(in the rows, 128 means zero)
Facts:
bobik Ξ molozan; bogam Ξ gare; bretroku Ξ kluste; bretroku Ξ loskor
bretroku Ξ pluflebo; bromovul Ξ gunar; bromovul Ξ flafal; bromovul Ξ buvuk
bromovul Ξ dadruplek; daplas Ξ vepo; daplas Ξ zuplaga; daplas Ξ legribo
daplas Ξ pame; daplas Ξ mebri; direm Ξ kletri; dripi Ξ zofle
dripi Ξ drefadus; faklagam Ξ grifim; flakle Ξ staplos; flakle Ξ steflosta
floba Ξ bruluga; floba Ξ kasol; floplosta Ξ stifom; floplosta Ξ nanon
fotrek Ξ kluste; fotrek Ξ plibom; fotrek Ξ kotetor; fotrek Ξ sebe
furul Ξ bronek; furul Ξ rutul; furul Ξ gitra; gifil Ξ drestafler
gifil Ξ grodrik; graris Ξ vosa; graris Ξ pifla; graris Ξ feza
graris Ξ zuplaga; graris Ξ skebik; graris Ξ nanon; graris Ξ buzal
kloplek Ξ skotrum; kloplek Ξ rutul; kluno Ξ skuden; kluno Ξ brodu
kobas Ξ skanir; kobas Ξ skebik; kobas Ξ ruvom; kodrur Ξ kliflal
kodrur Ξ sabrigre; kodrur Ξ bovusen; kodrur Ξ zefiski; lala Ξ fudem
lala Ξ gaskulo; lotrafal Ξ zutril; lotrafal Ξ klali; lotrafal Ξ skizen
lotrafal Ξ gurapar; lotrafal Ξ gitra; megras Ξ skuden; megras Ξ zofle
megras Ξ dezo; mese Ξ kluste; mese Ξ skanir; mese Ξ nanon
mese Ξ pluflebo; nadrasik Ξ staplos; nadrasik Ξ grodrik; nadrasik Ξ ropli
nafel Ξ bralik; nafel Ξ feza; nostar Ξ gitra; notran Ξ klepor
notran Ξ skizen; nutro Ξ stifis; nutro Ξ pame; nutro Ξ grugal
paples Ξ skuden; paples Ξ noskek; paples Ξ kotetor; paples Ξ grugal
pigi Ξ bronek; pigon Ξ zaskul; plapledrok Ξ brodu; pludur Ξ gaskulo
pludur Ξ lotruvan; pludur Ξ daplol; pustor Ξ sebe; pustor Ξ plosok
pustor Ξ gitra; rases Ξ grifim; rases Ξ grotos; ridris Ξ rostan
ridris Ξ nuflem; ridris Ξ kletri; rumik Ξ molozan; rumik Ξ stesku
rumik Ξ nasti; rumik Ξ ruvom; ruze Ξ bronek; ruze Ξ trubrin
senar Ξ mebri; sezum Ξ rostan; sezum Ξ bralik; sezum Ξ klotre
sezum Ξ gitra; siskuzos Ξ flizumo; siskuzos Ξ zaskul; stostalum Ξ brodu
stostalum Ξ grodrik; stostalum Ξ ropli; stostalum Ξ ploskas; tamo Ξ zuplaga
valum Ξ daki; vupek Ξ vupom; vupek Ξ torek; zagur Ξ vosa
zagur Ξ zaskul; zagur Ξ kotetor; zagur Ξ plosok; zumal Ξ kagra
zumal Ξ gare; zumal Ξ medi; zumal Ξ steplomum; zuplon Ξ zozo
zuplon Ξ torek; bobik ω torek; bovusen ω daplas; bralik ω gurapar
bretroku ω fudem; brodu ω nanon; bromovul ω gitra; bronek ω floplosta
daki ω guli; daplas ω goka; daplol ω buvuk; dezo ω nuflem
drefadus ω plofa; drestak ω stotin; dripi ω noskek; faklagam ω bralik
feskabrek ω zefiski; flegik ω dripi; flizumo ω plosok; floba ω zuplaga
fudem ω flafal; furul ω pigi; gaskulo ω staplos; gifil ω kagol
gitra ω lodrom; goka ω paples; graflus ω zorem; grotos ω zuplon
grugal ω grifim; guli ω plibom; kagra ω brodu; klali ω rutul
kletri ω furul; kliflal ω gare; kloplek ω bobik; klotre ω drefadus
kluno ω trubrin; kobas ω lotrafal; kodrur ω pludur; legribo ω grotos
mese ω bretroku; molozan ω gaskulo; nafel ω zozo; nutrus ω drestak
paples ω daki; pifla ω vosa; plapledrok ω nafel; plibom ω grodrik
plofa ω flizumo; ploskas ω siskuzos; pustor ω zagur; rases ω lala
renom ω troplin; rostan ω pustor; rutul ω poski; ruvom ω feskabrek
ruze ω plapledrok; sebe ω metru; setra ω steplomum; siskuzos ω nadrasik
skebik ω klotre; skevam ω mese; steplomum ω graflus; stifom ω skotrum
stostalum ω brodrer; stotin ω vidim; torek ω kluste; traplis ω vupek
trubrin ω stesku; valum ω sugren; vepo ω nostar; vosa ω moskin
vupom ω stifis; zagur ω floba; zorem ω sazis; zumal ω pame
zutril ω graris

Known rows:
[146 149 119 131 126 112 136 149 139 143 114 140 141 150 130 114 123 170
 134 118 127 137 109 129 131 129 117 122 126  95 122 112 133 109 136]: kluste
[128 102 118 126  88 107 119 141 116  96 130 121 116 129 120 155 119  90
 125 139 134 123 137 134 128 128 147 121 133 103 140 126 146 139 119]: ruze
[157 148 113 117 129 121 124 126 145 128 119 135 130 132 128 139 106 127
 124 134 130 125 125 125 137 133 121 119 126 129 107 138 143 129 132]: bronek
[123 115 148 134 126 136 119 140 113 128 123 132 136 107 134 148 130  93
 130 121 131 124 123 116 126 130 150 133 122 115 155 108 124 129 116]: kluno
[119 128 125 131 133 128 132 121 128 126 135 125 120 131 131 118 134 133
 128 127 126 127 128 133 123 129 124 127 124 134 128 135 129 128 128]: dredrina
[141 116 138 129 135 139 124 116 124 117 143 128 126 128 139 125 132 138
 128 122 131 123 123 117 117 124 117 120 116 141 123 137 126 120 130]: steflosta
[122 128 146 139  99 132 133 139 148 128 132 125 120 138 126 113 151 139
 124 131 114 130 130 133 107 147 129 133 120 174 152 150 119 137 128]: bogam
[115 144 141 136 133 144 134 106 123 134 138 115 120 121 127 118 149 131
 130 133 136 135 132 136 116 126 134 119 138  97 142 127 116 130 122]: senar
[162 116 141 123 153 149 122 101 116 118 147 129 135 132 148 132 140 132
 128 120 129 123 117 105 123 131 107 120 112 169 126 138 125 111 130]: grodrik
[118 126 123 132 134 128 132 121 128 125 136 127 121 132 129 118 132 129
 129 127 126 126 129 133 122 129 122 126 124 135 129 135 129 128 128]: padel
[121 139 140 138 123 146 133 108 120 132 138 115 124 128 125 120 146 143
 131 131 135 139 131 136 116 123 141 126 141  80 138 125 117 125 126]: tamo
[159  82 147 146 187 125 113 112 147 153 111 169 152 138 126 133 152 134
 120 124 133 106 164 144 153 120 163 138 129  77 115 143 114 154 123]: zorem
[117 127 124 132 134 128 133 121 127 125 136 125 120 132 129 118 132 132
 128 127 125 127 129 132 123 129 126 126 124 138 128 134 130 127 129]: duti
[134 129 141 117 110 134 126 133 127 143 114 124 144 139 120 149 118 164
 127 123 128 138 137 122 128 102 125 137 142 113 110 125 121 113 140]: skebik
[116 126 125 131 133 129 132 123 129 126 136 125 120 131 131 119 132 130
 129 127 127 127 128 133 122 129 124 125 124 135 129 133 129 128 128]: semir
[119 120 152 138  80 130 127 158 143 129 121 126 123 127 121 121 151 122
 117 134 115 132 133 126 108 144 148 142 124 179 161 144 110 147 123]: zumal
[125 134 128 126 144 124 135 116 138 126 137 129 122 136 129 116 132 145
 130 125 125 124 128 131 128 127 103 118 123 144 116 137 130 124 132]: grifim

Rows:
No name comes twice in this set of rows, the named rows included.
[156 134 111 111 153 130 126 121 113 147 116 132 150 145 122 141 148 103
 128 131 121 133 117 113 167 158 117 148 135 194 144 115 128 117 129] -> plibom
[120 100 121 138 100 131 124 145 104 127 128 120 136 133 123 123 131 139
 127 127 131 138 133 129 124 116 158 156 140  95 134 110 117 127 133] -> kobas
[115 117 120 148 111 145 130 123 101 133 136 109 127 137 125 118 145 134
 133 132 135 144 128 141 110 127 169 146 143  64 148 115 120 126 127] -> graris
[107 116 123 130 124 123 128 139 120 124 128 124 122 117 128 124 127 110
 123 130 129 127 135 128 127 124 140 138 127 133 135 124 120 138 124] -> rases
[129 136 149 124 142 128 126 129 131 134 118 140 139 116 129 143 132 117
 134 122 123 122 122 121 139 134 113 119 124 138 138 117 130 125 124] -> dezo
[127 152 150 129 148 139 135 103 134 137 132 128 127 124 127 125 146 137
 138 127 130 130 126 135 128 133 113 108 131 113 139 128 126 121 123] -> stifis
[129 142 103 131 111 113 127 160 135 133 113 128 125 117 134 124 104 105
 115 134 140 134 121 123 124 128 162 132 123  84 127 117 126 139 120] -> kloplek
[152 146 141 122 114 125 125 135 131 137 113 136 146 134 119 142 124 150
 134 127 130 134 124 127 141 125 123 125 141 100 122 114 128 119 132] -> vosa
[145 130 108 111 157 138 125 124  81 149 118 117 144 128 127 144 184  50
 120 139 132 137 114 101 175 173 139 158 136 198 193  97 108 125 105] -> paples
[154 122 101 101 161 135 126 114  98 141 129 118 139 137 127 130 165  86
 112 139 128 131 126 102 170 153 110 157 134 228 146 124 105 126 122] -> guli
[126 139 142 128 153 130 133 115 133 134 129 136 130 128 131 131 137 133
 140 120 121 122 120 130 133 139 107 112 121 145 136 126 136 119 127] -> zofle
[143 113 131 117 116 117 124 140 124 123 126 134 138 134 124 127 120 159
 125 123 128 126 133 119 135 110 110 136 132 138 107 121 118 122 139] -> molozan
[154 143 131 129 125 138 130 109 130 133 132 123 132 145 125 125 132 163
 132 130 132 136 125 132 123 127 122 120 138 103 113 132 130 115 136] -> feza
[144 136 121 119 119 116 123 137 139 123 117 134 128 125 127 138 109 115
 122 133 132 125 126 124 135 129 128 123 126 127 115 132 135 133 128] -> trubrin

The same things again, as new rows of numbers:
Known rows:
[158 148 127 112 130 154 123 124 124 118 113 127 123 129 194 106 146 167
 133 142 127 149 126 151  95 166 134 128 135 132]: buzal
[ 93  83 150 172  99 204 173 130 146 118  33 132  84 113 132 146  89 103
 108 156  92 160 168 120  88 176 108 188 138  51]: drefadus
[155 136 154 152 139 146 138 117 108 139 113 150 100 142 136 107 141  88
 114 120 151 161 117 113 120 126 168 121 124 145]: notran
[143 158 112 150  98 161 139 121 155 162 104 157  91 135 140  95 124  84
 138 112 143 140 116 122 153 123 162 134 127 150]: lala
[148 132 115 116 106 149 127 102 161 150 106 139 106 127 141 119 111 136
 141 146 144 139 141 135 135 136 109 136 136 158]: grifim
[127 143 133 151 130 134 137 127 104 121 101 119 127 133 154 113 110 123
 115 128 129 168 124 123 147 141 135 117 110 149]: traplis
[166 115 133 119 139 142 138  95 117 133 123 136 122 135 128 134 131 128
 111 159 147 161 123 143 123 130 123 122 133 150]: rutul
[163 144 136 169 128 156 143 128 112 151  89 128 107 125 170 111 156  89
 133 110 145 162 115 113 126 148 157 128 124 151]: siskuzos
[169 136 174 146 153 150 141 123  90 132 128 165  99 146 142 103 159  90
 110 121 154 162 108 117  99 132 195 118 124 138]: sezum
[179 124 101 122 117 167 137 112 142 169  84 124 108  95 156 134 151 137
 158 134 141 160 124 120 124 158 116 165 140 158]: noskek
[143 173 142  96 162 197 113 149 113  77  42 157 124 133 126  90 109 154
 136 101 181 167 175 138 195  59  61 191 141 160]: daki
[127 175 148 169 114 152 140 133 126 122 127 142 101 147 189  75 141  90
 140 103 141 138 124 117 105 143 153 113 122 135]: rumik
[148 150 132 123 137 143 125 130  98 106 112 112 143 130 202 109 139 166
 116 143 118 163 122 155 115 171 139 116 121 131]: pifla
[153 140 128 131 110 150 134 114 151 152 110 147  99 128 145 110 125 121
 145 130 146 141 133 121 127 142 133 139 133 156]: troplin
[136 128 107 147 133 143 144 128 102 134  83  94 136 104 148 135 122 129
 129 129 121 185 121 113 151 149 114 139 112 159]: dezo
[130 143 134 152 131 132 137 125 103 122 104 120 130 131 154 114 108 120
 116 128 129 169 124 127 148 143 137 114 106 154]: flegik
[149 140 106 125 101 150 131 102 163 158 108 142 102 128 139 114 112 121
 141 142 143 138 134 141 149 134 121 137 135 160]: zefiski

Rows:
No name comes twice in this set of rows, the named rows included.
[116  81 188 148 128 193 167 112 126  98  79 156  84 141 129 144 110 116
  81 176 109 157 160 146  60 165 134 162 146  43] -> klotre
[126 156 123 135 116 148 135 113 141 112 126 124 121 141 178 102 125 132
 140 139 132 141 134 137 105 141 103 115 133 141] -> nasti
[172 132 150 138 123 154 140 105 133 157 121 163  89 134 130 114 143  93
 132 131 159 146 118 123 114 130 163 131 133 154] -> pigi
[106 148 158 172 140 147 163 144  74 122 147 133 121 102 140 105 119 104
 152  94 120 180 109  65 111 155 150 150  87 162] -> stostalum
[146 155 119 128 102 156 134 100 163 132 137 138 105 132 173 100 131 129
 154 142 146 123 136 145 101 146 107 125 141 146] -> stesku
[159 146 134 137 127 158 126 155 106 161  73 142 102 111 167 102 141 127
 135 102 121 168 110 108 143 166 192 154 111 144] -> nutro
[161 141 129 156 130 156 139 127 114 145  81 124 110 124 171 113 160 100
 131 116 142 164 122 113 116 145 147 130 128 143] -> pigon
[117 130 133 118 131 150 150 113 118 119 154 129 124  95 128 126 108 155
 163 138 124 161 131  94  99 149  91 160 113 163] -> ropli
[147 146 114 144 125 155 141 110 134 121  99 109 122 131 180 119 153 121
 139 138 141 153 129 130 106 143 103 121 142 141] -> loskor
[174 120  95 124 134 163 141 110 122 137  73  95 127 104 172 143 164 137
 139 143 136 173 126 128 113 151  99 146 145 144] -> kotetor

Now the same things, written a new way:
Known rows:
[195 117 155 173 161 110 111 154 124 116 158  92 133 177  97 171 171  91
 118 107 119 116 118 137  89 107 102 130  72 109 143 136  78 122 131 118
 101]: moskin
[193 127 173 156 178 116 131 147 124 120 130 137 134 164 128 158 166  91
 104 104  89 111 124 149 100 125 158 106  82 157 169 140 123  83 127 118
  90]: flakle
[206 149 166 151  88  99 127 122 137  96 105  99 131 152  98 171 167  95
  77  74 129  86 116 133  84 115 111  81  97 191 119  84 106  95 181 160
 114]: rutul
[147  93 122 129 133 141 122 104 168  86 116 118 125 168 136 167 180 120
  95 122 124 114 103 111 108  97 160 135  97 137 151 109 122  91 114 123
 135]: pifla
[171 104 171 121 192 109 112 174 115 156  82 101 146 171  90 179 119  48
 115 129 149 108  82 135 107 103 133 105  66 104 182 167 133 123 151 135
  63]: graris
[188 109 155 163 150 102 133 156 109 133 138 125 133 178 126 153 166 107
 132  98 120 115 113 150 101 114 143 105 110 135 167 118 124  93 133 123
  96]: floba
[157 130 135 180 115 142 109 118 189 122  75 153 113 117 103 133 144 131
 109  93 116  79  79 192 118 128 112  74  95 220 163  84 115  85 175  79
 144]: dezo
[194 112 151 137 146  93 140 136 120  76 150 135 126 189 112 171 172  89
  89 108 126 120 116 124 106 123 134 146  68 111 163 145 153  66 118 157
  80]: bobik
[178 111 157 153 150 102 128 147 126  99 128 128 129 175 110 179 170 108
 114 109 111 108 106 138  97 122 125 114 105 143 151 134 106 107 132 125
  93]: naflana
[181 108 149 155 152 102 119 146 131  97 129 131 132 182 119 170 170 108
 111 104 114 110 106 145  98 127 131 111  95 141 146 138 102 101 145 134
  94]: rabelo
[170 116 170 150 177 130 152 109 141 109 125 133 134 144 163 146 193 114
 113  97  63 113 118 146 109 138 173 135 104 159 187 127 144  69 112 107
 103]: gifil
[155  87 145 141 167  89 114 130 161  79  91 182 126 184 150 168 162 120
  91  88 107 112  81 151 121 125 146 105 107 163 134 151 135  67 134 116
  96]: nutrus
[189  91 122 172 129  95 118 146 135  93 151 139 124 193 121 165 179 115
 113  82 103 113 127 150 109 104 118 117  83 135 139 131 123 107 108 135
 117]: fudem
[200 114 139 184 144  98 103 156 110 101 165 118 120 195  97 188 158  94
 115  82 117 112 130 138  80 118  90 123  80 120 133 150  92 116 115 142
  99]: flafal
[227 148 187 171 205 129 123 163 111 135 141 118 137 159 102 174 158  58
 105 109  94 111 146 150  90 122 135 120  60 141 162 157 105  93 127 119
  91]: nadrasik
[173 113 189 148 166  93 120 134 167  94  73 124 148 176 105 172 152  48
  81  86 135  94  77 112 121 107 134 109  62 157 141 142 149  90 146 139
  64]: nafel
[171 105 157 153 131  97 143 137 138 100 122  88 135 134 106 182 190 125
  98 135 106 109 133 129  78 120 143 130  92 119 139 124  95 128 150 136
 115]: flizumo

Rows:
No name comes twice in this set of rows, the named rows included.
[178 139 164 145  77 102 133 105 152  83  94 121 134 148 130 154 182 115
  75  76 122  85 106 126  98 116 142  74 110 201 130  67 130  77 183 154
 110] -> klali
[190 172 172 172 142 115  97 153 136 157  83 101 129 177  73 128 127  68
  98  62 145  80  86 153 105  96  61  70  84 202 145 110  80 120 180 109
 134] -> nuflem
[197 122 203 161 148 106 144 147 184  73 141 140 138 130 135 178 181 129
  93 155 142 121  57 121 104 121 185 101 111 153 131  93 106  53 188  79
  71] -> zumal
[189  73 136 155 203 147  82 180 113 158 140 136 139 210 119 172 149  67
 122 128 174 149 127 142  94  59 143 116  47  80 138 153  51 101 119  85
 121] -> floplosta

Now the same things, written a new way:
Known rows:
[126 126 113  94 145 139 133 126 142 130 146 130 114 126 138 152 121 114
 120 141 108 129 138 210 125 115 109 149 139 129 174 150 134]: floba
[125 137 111 170 105 146 129 128 133 136 120 126 123 131 145 151 126 122
 120 138 109 131 160 148 140 112 113 117 138 130 152 157 107]: bogam
[127 127 111 109 126 145 131 127 127 135 170 126 114 142 143 153 122 119
 120 126 110 129 176 149 122 124 117 122 139 129 193 151 120]: rases
[126 128 108 100 137 138 131 128 129 134 135 138 111 129 126 152 122 116
 120 125 125 132 184 148 121 122 114 128 138 128 185 152 107]: bretroku
[127 127 127  96 118 142 130 127 133 134 140 127 114 133 132 152 123 117
 120 126 109 130 161 148 122 119 114 118 139 129 189 150 107]: kloplek
[126 129 111 155 106 151 129 129 131 136 121 126 125 128 155 148 122 123
 120 127 107 130 136 155 135 114 114 117 139 142 144 163 106]: nadrasik
[127 127 111  99 120 140 144 129 131 135 159 154 123 142 124 151 123 117
 130 126 109 130 137 145 121 119 114 123 138 130 158 151 116]: traplis
[126 132 110 155 105 140 131 130 130 137 126 153 145 138 124 151 128 118
 133 132 108 136 130 146 128 113 114 117 137 136 142 157 123]: nuflem
[127 126 110  95 131 142 150 130 135 137 157 151 115 133 124 152 122 117
 134 126 109 130 127 147 120 129 133 125 137 130 161 151 123]: skevam
[126 128 109 150 105 152 131 130 127 145 146 144 142 131 125 150 123 120
 138 128 107 132 124 148 129 114 120 117 138 139 143 162 130]: staplos
[126 133 110 155 105 140 131 130 129 137 128 152 145 140 124 151 129 118
 133 133 107 135 134 147 130 113 114 117 137 136 143 158 127]: nasti
[125 131 111 158 105 143 132 131 132 136 122 154 146 137 124 151 132 119
 133 136 107 137 128 147 129 113 114 117 138 137 143 155 120]: sabrigre
[126 127 110 154 105 150 131 130 127 142 146 148 144 137 122 151 124 118
 139 130 108 135 129 147 129 113 119 118 138 135 143 160 136]: poski
[126 130 111 158 104 142 131 131 132 137 122 155 146 136 124 150 132 119
 133 136 108 137 128 145 128 113 114 117 137 137 143 155 119]: naflana
[127 127 110  97 120 139 143 129 129 135 170 152 119 147 124 151 122 117
 127 126 109 130 143 146 121 121 114 126 139 130 163 151 120]: kletri
[127 126 111 102 133 143 148 130 137 136 163 148 116 135 123 153 123 118
 135 127 109 130 124 148 120 128 134 124 137 130 165 151 122]: flegik
[125 130 111 155 105 143 131 131 133 137 121 155 146 135 124 150 132 119
 133 136 107 137 128 146 129 113 114 117 138 137 143 155 119]: brodrer

Rows:
No name comes twice in this set of rows, the named rows included.
[134 123 161 102 124 138 133 129 148 136 147 166 129 124 118 152 122 116
 132 124 148 138 117 144 121 126 114 129 136 128 158 151 107] -> gitra
[124 139 109 153 110 139 131 130 134 137 128 155 138 129 125 151 126 116
 123 147 107 137 136 149 136 112 112 127 138 137 143 157 143] -> zuplaga
[129 124 165  95 144 139 131 126 159 130 130 146 115 124 121 152 120 114
 119 130 138 135 119 197 121 115 106 159 137 127 179 149 108] -> pustor

